Below is a small trained network, with its code and all its weights. Each question gives an input and a target symbol and asks what happens when units are switched off, that is, made to give their printed mean instead of their output.

import numpy as np


def w(rows, s, z=0):
    codes = np.array(rows[::2]) - 128.0
    scale = np.full(codes.shape[1], s)
    scale[-1] = z or s
    return codes * scale


def f(y):
    return np.maximum(y, 0)


def softmax(a):
    e = np.exp(a - a.max(-1, keepdims=True))
    return e / e.sum(-1, keepdims=True)


def log_softmax(a):
    a = a - a.max(-1, keepdims=True)
    return a - np.log(np.exp(a).sum(-1, keepdims=True))


def net(x, mask):
    ids = ['Ξγεμτφ'.index(c) for c in x.split()]
    T = len(ids)
    res = E[ids] + P[:T]
    u = 0
    for l in range(2):
        q, k, v = (res @ M[l].T for M in (Q, K, V))
        z = softmax(np.where(np.tri(T) > 0, q @ k.T / 3**0.5, -1e9)) @ v
        res = res + np.where(mask[u], z, O[l][:, -1]) @ O[l][:, :-1]
        u += 1
        y = f(res @ A[l][:, :-1].T + A[l][:, -1])
        res = res + np.where(mask[u : u + 12], y, B[l][:, -1]) @ B[l][:, :-1]
        u += 12
    return log_softmax(res[-1] @ U[:, :-1].T + U[:, -1])


Q, K, V, O, A, B = {}, {}, {}, {}, {}, {}
E = w([
[151,197,51,155,217,171,166,155,98],'Ξ',
[185,99,115,167,115,119,151,225,88],'γ',
[123,163,179,20,94,198,131,85,128],'ε',
[125,144,24,88,107,89,115,83,69],'μ',
[217,219,95,118,188,4,125,85,132],'τ',
[232,153,175,105,108,17,123,87,255],'φ',
],0.007)
P = w([
[57,168,241,126,112,131,131,253,80],'0',
[148,66,176,160,160,166,26,149,104],'1',
[148,46,172,115,186,111,115,92,81],'2',
[185,132,112,147,86,117,167,77,97],'3',
[100,129,72,149,117,84,180,65,156],'4',
[37,81,27,140,181,63,181,56,224],'5',
],0.0052)
Q[0] = w([
[55,44,41,122,52,159,91,120,25],'L0H1',
[106,110,196,138,121,216,229,227,181],'L0H1',
[147,202,47,134,248,227,165,130,70],'L0H1',
],0.015)
K[0] = w([
[56,42,45,135,41,122,109,151,26],'L0H1',
[157,67,192,175,130,218,203,191,179],'L0H1',
[117,212,54,164,246,209,183,130,59],'L0H1',
],0.014)
V[0] = w([
[139,118,216,106,115,156,57,207,73],'L0H1',
[142,125,192,110,103,143,72,183,88],'L0H1',
[220,2,53,219,132,83,138,220,115],'L0H1',
],0.0074)
O[0] = w([
[113,93,88,211,138,140,186,65,152,166],'L0H1',
[121,102,89,193,162,143,196,81,147,165],'L0H1',
[74,190,139,150,95,184,2,24,109,4],'L0H1',
],0.0047,0.0011)
A[0] = w([
[112,106,153,172,200,164,95,190,98,35],'L0N1',
[122,152,254,33,124,188,29,100,62,230],'L0N2',
[134,120,29,138,142,107,180,4,186,167],'L0N3',
[87,144,38,208,127,119,135,58,119,21],'L0N4',
[125,106,89,181,127,116,157,246,64,66],'L0N5',
[140,94,104,149,195,188,133,181,156,192],'L0N6',
[25,160,149,129,89,192,60,19,182,9],'L0N7',
[181,89,136,113,104,153,58,163,58,76],'L0N8',
[89,138,222,166,142,157,110,135,194,4],'L0N9',
[165,112,143,168,154,186,29,171,144,168],'L0N10',
[111,73,133,236,62,134,124,107,125,85],'L0N11',
[105,110,75,205,141,81,192,180,187,139],'L0N12',
],0.0085,0.0015)
B[0] = w([
[156,169,119,123,197,141,173,200,155,153],'L0N1',
[230,132,85,104,107,181,5,157,155,220],'L0N2',
[87,122,122,145,187,112,216,15,122,253],'L0N3',
[92,108,137,130,144,111,215,75,95,159],'L0N4',
[170,153,147,82,89,155,49,154,104,184],'L0N5',
[147,141,115,117,148,164,80,62,141,192],'L0N6',
[145,139,130,85,80,124,43,240,135,156],'L0N7',
[171,133,141,87,128,100,110,185,99,158],'L0N8',
[98,172,205,101,152,125,164,135,83,139],'L0N9',
[102,110,221,128,137,125,101,136,80,165],'L0N10',
[123,169,66,112,208,159,130,75,134,160],'L0N11',
[113,183,148,80,122,149,49,183,142,187],'L0N12',
],0.011,0.0031)
Q[1] = w([
[109,251,111,100,58,148,169,119,124],'L1H1',
[77,144,97,15,200,101,92,95,174],'L1H1',
[246,144,151,91,138,115,134,61,67],'L1H1',
],0.025)
K[1] = w([
[237,30,62,66,206,120,126,52,117],'L1H1',
[174,214,35,84,31,55,191,110,208],'L1H1',
[128,42,212,179,86,4,24,50,145],'L1H1',
],0.018)
V[1] = w([
[84,100,63,151,142,245,137,172,50],'L1H1',
[121,60,166,60,47,228,178,99,226],'L1H1',
[65,83,49,66,70,87,114,124,7],'L1H1',
],0.012)
O[1] = w([
[74,213,32,66,218,152,132,163,149,2],'L1H1',
[113,212,191,3,143,94,84,49,52,107],'L1H1',
[237,97,73,59,167,175,192,160,92,82],'L1H1',
],0.0072,0.0071)
A[1] = w([
[105,102,126,159,153,136,103,112,124,197],'L1N1',
[113,146,136,139,126,104,110,117,147,89],'L1N2',
[113,110,111,157,161,123,203,46,124,177],'L1N3',
[92,107,88,170,121,144,110,135,147,104],'L1N4',
[120,136,152,109,103,139,91,116,104,255],'L1N5',
[130,134,128,90,137,136,92,117,121,129],'L1N6',
[54,114,146,128,130,99,250,141,90,10],'L1N7',
[97,154,125,130,171,134,138,113,132,182],'L1N8',
[188,127,143,109,106,150,36,173,122,102],'L1N9',
[137,128,79,111,159,151,146,153,148,155],'L1N10',
[167,135,157,116,109,124,87,197,105,177],'L1N11',
[141,89,99,172,138,113,147,157,133,64],'L1N12',
],0.016,0.0024)
B[1] = w([
[140,129,147,91,72,109,178,115,154,179],'L1N1',
[136,105,114,161,147,174,181,188,76,180],'L1N2',
[30,106,90,93,168,211,48,62,84,208],'L1N3',
[171,183,144,165,133,60,146,82,173,167],'L1N4',
[89,151,133,158,139,26,210,104,91,244],'L1N5',
[136,199,93,111,150,141,195,125,154,184],'L1N6',
[101,218,145,82,144,85,34,250,120,153],'L1N7',
[174,143,143,125,80,81,179,111,184,177],'L1N8',
[81,147,154,131,111,103,70,255,113,240],'L1N9',
[181,53,153,98,88,66,201,146,25,209],'L1N10',
[111,105,123,116,151,149,27,199,152,203],'L1N11',
[167,226,108,97,156,170,154,124,245,199],'L1N12',
],0.0098,0.011)
U = w([
[166,160,154,148,104,87,133,252,121,153],'Ξ',
[160,79,94,169,119,166,237,31,114,252],'γ',
[41,196,96,96,197,154,109,138,94,80],'ε',
[158,39,69,103,153,214,110,193,63,134],'μ',
[139,139,104,186,132,214,61,139,204,58],'τ',
[67,48,174,196,83,141,86,139,78,70],'φ',
],0.0034,0.003)

Each question gives the input, a string of symbols that net reads in full, and the target symbol t.
The units are the heads (3 rows each of Q, K, V and O) and the neurons (one row each of A and B). Each row of codes is followed by its name. A weight is (code - 128) times the scale printed after its matrix; where a second scale follows, it is the last column's (O, A, B and U).
mask holds one flag per unit, layer by layer, with each layer's heads first. A switched-off unit (its flag False) gives its mean, the last column of its rows in O or B, instead of its output. The means were averaged over made-up inputs and are rounded, as every weight is.
A unit's drop is (log p(t) with every unit on - log p(t) with that unit switched off) / (log p(t) with every unit on - log p(t) with every unit switched off).
The circuit of an input: a set's keep is (log p(t) with only the set's units on - log p(t) with every unit switched off) / (log p(t) with every unit on - log p(t) with every unit switched off). Starting from the 12 units with the biggest drops (on a tie, the unit counted first), units are removed one at a time, each time the one whose removal leaves the highest keep (on an exact tie, the one counted first), for as long as the keep stays at least 0.8.
circuit, biggest first: the units of the circuit, biggest drop first
unit that matters most: the unit with the biggest drop
k most important neurons: the k neurons with the biggest drops, biggest first
top k neurons in layer l: the k neurons of layer l with the biggest drops, biggest first
input φ τ μ τ ε τ, target τ: 3 most important neurons : (L1N12 L1N5 L1N10)
input Ξ μ ε Ξ, target μ: top 3 neurons in layer 1 : (L1N5 L1N3 L1N10)
input Ξ ε ε γ, target ε: circuit, biggest first : (L1H1 L0N2)
input τ γ τ μ ε μ, target μ: unit that matters most : L0H1
input τ ε ε μ τ γ, target τ: circuit, biggest first : (L1H1 L1N12 L1N5)
input τ ε μ μ μ ε, target μ: circuit, biggest first : (L1H1 L1N5)
input ε γ γ τ Ξ, target τ: circuit, biggest first : (L1H1 L1N12 L1N10)
input γ ε γ γ ε γ, target ε: 2 most important neurons : (L0N3 L0N4)
input τ ε τ, target γ: top 2 neurons in layer 0 : (L0N3 L0N5)
input Ξ μ Ξ, target γ: circuit, biggest first : (L1N9 L1H1 L1N11)
input τ τ μ μ, target τ: top 3 neurons in layer 0 : (L0N12 L0N8 L0N11)
input Ξ ε φ ε, target γ: circuit, biggest first : (L0H1 L1N9 L1N11)
input ε ε ε γ γ, target γ: circuit, biggest first : (L0H1 L1N9)
input ε ε φ ε γ, target φ: top 2 neurons in layer 0 : (L0N5 L0N2)
input γ ε ε ε, target ε: unit that matters most : L0H1
input ε μ ε μ ε, target μ: 3 most important neurons : (L1N10 L1N3 L1N5)
input γ ε γ, target γ: circuit, biggest first : (L0H1 L1N9 L1N11)
input τ ε γ τ, target γ: top 3 neurons in layer 1 : (L1N9 L1N11 L1N7)
input μ τ μ, target γ: 3 most important neurons : (L1N9 L1N11 L0N2)
input φ ε γ, target φ: circuit, biggest first : (L1H1)
input Ξ γ μ τ, target τ: 3 most important neurons : (L1N12 L1N10 L1N5)
input μ τ Ξ τ ε μ, target τ: 3 most important neurons : (L1N12 L1N5 L1N10)
input ε μ φ φ ε μ, target φ: 2 most important neurons : (L1N12 L1N6)
input Ξ Ξ ε Ξ, target ε: top 3 neurons in layer 1 : (L1N3 L1N7 L1N10)
input γ Ξ γ φ ε, target φ: 2 most important neurons : (L0N3 L1N12)
input ε μ ε μ Ξ γ, target μ: top 2 neurons in layer 1 : (L1N5 L1N10)
input μ ε μ, target γ: top 3 neurons in layer 1 : (L1N9 L1N11 L1N10)
